Below is a small trained network, with its code and all its weights. Each question gives an input and a class and asks what happens when units are switched off, that is, made to give their printed mean instead of their output.

import numpy as np


def w(rows, s, z=0):
    codes = np.array(rows[::2]) - 128.0
    scale = np.full(codes.shape[1], s)
    scale[-1] = z or s
    return codes * scale


def f(y):
    return y / 2 * (1 + np.tanh(0.7978845608 * (y + 0.044715 * y**3)))


def log_softmax(a):
    a = a - a.max(-1, keepdims=True)
    return a - np.log(np.exp(a).sum(-1, keepdims=True))


def net(x, mask):
    res = np.array(x, float).reshape(1, 3) / 4 @ E
    y = f(res @ A[0][:, :-1].T + A[0][:, -1])
    res = res + np.where(mask, y, B[0][:, -1]) @ B[0][:, :-1]
    return log_softmax(res[-1] @ U[:, :-1].T + U[:, -1])


A, B = {}, {}
E = w([
[95,164,51,118],'x0',
[150,141,113,213],'x1',
[166,247,148,119],'x2',
],0.014)
A[0] = w([
[72,75,97,157,85],'n0',
[98,135,90,88,252],'n1',
[87,139,128,61,103],'n2',
[161,191,151,113,76],'n3',
[141,176,46,111,108],'n4',
[183,224,107,120,146],'n5',
[171,116,140,190,116],'n6',
[139,146,75,203,101],'n7',
[105,85,94,133,86],'n8',
[135,110,181,58,110],'n9',
[113,84,104,141,192],'n10',
[164,171,169,106,139],'n11',
[42,131,7,111,113],'n12',
[127,60,131,134,86],'n13',
[113,130,132,106,87],'n14',
[92,129,133,71,103],'n15',
[193,83,248,179,119],'n16',
[98,128,64,226,100],'n17',
],0.015,0.011)
B[0] = w([
[88,45,255,118,169],'n0',
[215,226,97,177,233],'n1',
[38,202,191,199,168],'n2',
[51,10,242,151,183],'n3',
[160,95,200,48,190],'n4',
[155,73,210,129,248],'n5',
[76,210,149,175,165],'n6',
[82,199,183,168,177],'n7',
[100,87,225,102,153],'n8',
[103,239,144,170,178],'n9',
[238,62,170,115,188],'n10',
[169,16,179,105,197],'n11',
[163,175,205,52,229],'n12',
[95,81,195,116,160],'n13',
[70,168,150,160,125],'n14',
[19,137,193,245,158],'n15',
[150,245,130,54,226],'n16',
[92,197,177,139,188],'n17',
],0.0089,0.014)
U = w([
[139,92,157,107,118],'0',
[75,209,139,168,113],'1',
[156,183,130,47,197],'2',
[248,145,92,127,254],'3',
[145,107,70,95,40],'4',
[113,133,92,166,70],'5',
],0.018,0.0067)

Each question gives the input, the list of numbers given to net, and the class t.
The units are the neurons (one row each of A and B). Each row of codes is followed by its name. A weight is (code - 128) times the scale printed after its matrix; where a second scale follows, it is the last column's (A, B and U).
mask holds one flag per neuron, in row order. A switched-off neuron (its flag False) gives its mean, the last column of its row in B, instead of its output. The means were averaged over made-up inputs and are rounded, as every weight is.
A unit's drop is (log p(t) with every unit on - log p(t) with that unit switched off) / (log p(t) with every unit on - log p(t) with every unit switched off).
The circuit of an input: a set's keep is (log p(t) with only the set's units on - log p(t) with every unit switched off) / (log p(t) with every unit on - log p(t) with every unit switched off). Starting from the 12 units with the biggest drops (on a tie, the unit counted first), units are removed one at a time, each time the one whose removal leaves the highest keep (on an exact tie, the one counted first), for as long as the keep stays at least 0.8.
units of the circuit, in order: the units of the circuit, biggest drop first
unit that matters most: the unit with the biggest drop
top k neurons: the k neurons with the biggest drops, biggest first
drop when u is switched off: that unit's drop, to one decimal
input [4,-6,1], class 1: units of the circuit, in order	[n2]
input [5,0,5], class 0: units of the circuit, in order	[n16 n5]
input [1,-5,5], class 0: units of the circuit, in order	[n16 n3]
input [3,3,-3], class 3: units of the circuit, in order	[n10 n3]
input [-3,-4,-2], class 1: top 2 neurons	[n12 n9]
input [-2,-8,6], class 1: top 2 neurons	[n9 n2]
input [2,3,0], class 3: top 2 neurons	[n2 n15]
input [8,-8,8], class 0: top 4 neurons	[n4 n5 n3 n11]
input [6,5,7], class 0: units of the circuit, in order	[n5 n3]
input [-6,2,-3], class 2: top 2 neurons	[n16 n1]
input [-2,-4,-3], class 1: units of the circuit, in order	[n11 n9]
input [8,-8,3], class 1: top 2 neurons	[n2 n15]
input [-4,8,8], class 0: top 4 neurons	[n11 n5 n3 n1]
input [-7,-1,0], class 2: units of the circuit, in order	[n16]
input [-5,1,6], class 0: top 2 neurons	[n3 n11]
input [-3,3,0], class 3: top 2 neurons	[n12 n2]
input [-2,5,-2], class 1: top 2 neurons	[n6 n12]
input [8,7,0], class 2: top 2 neurons	[n12 n4]
input [7,4,-3], class 2: drop when n12 is switched off	0.3
input [0,-6,8], class 0: unit that matters most	n11
input [-4,1,-1], class 2: drop when n15 is switched off	-0.1
input [-6,2,1], class 2: drop when n16 is switched off	0.9
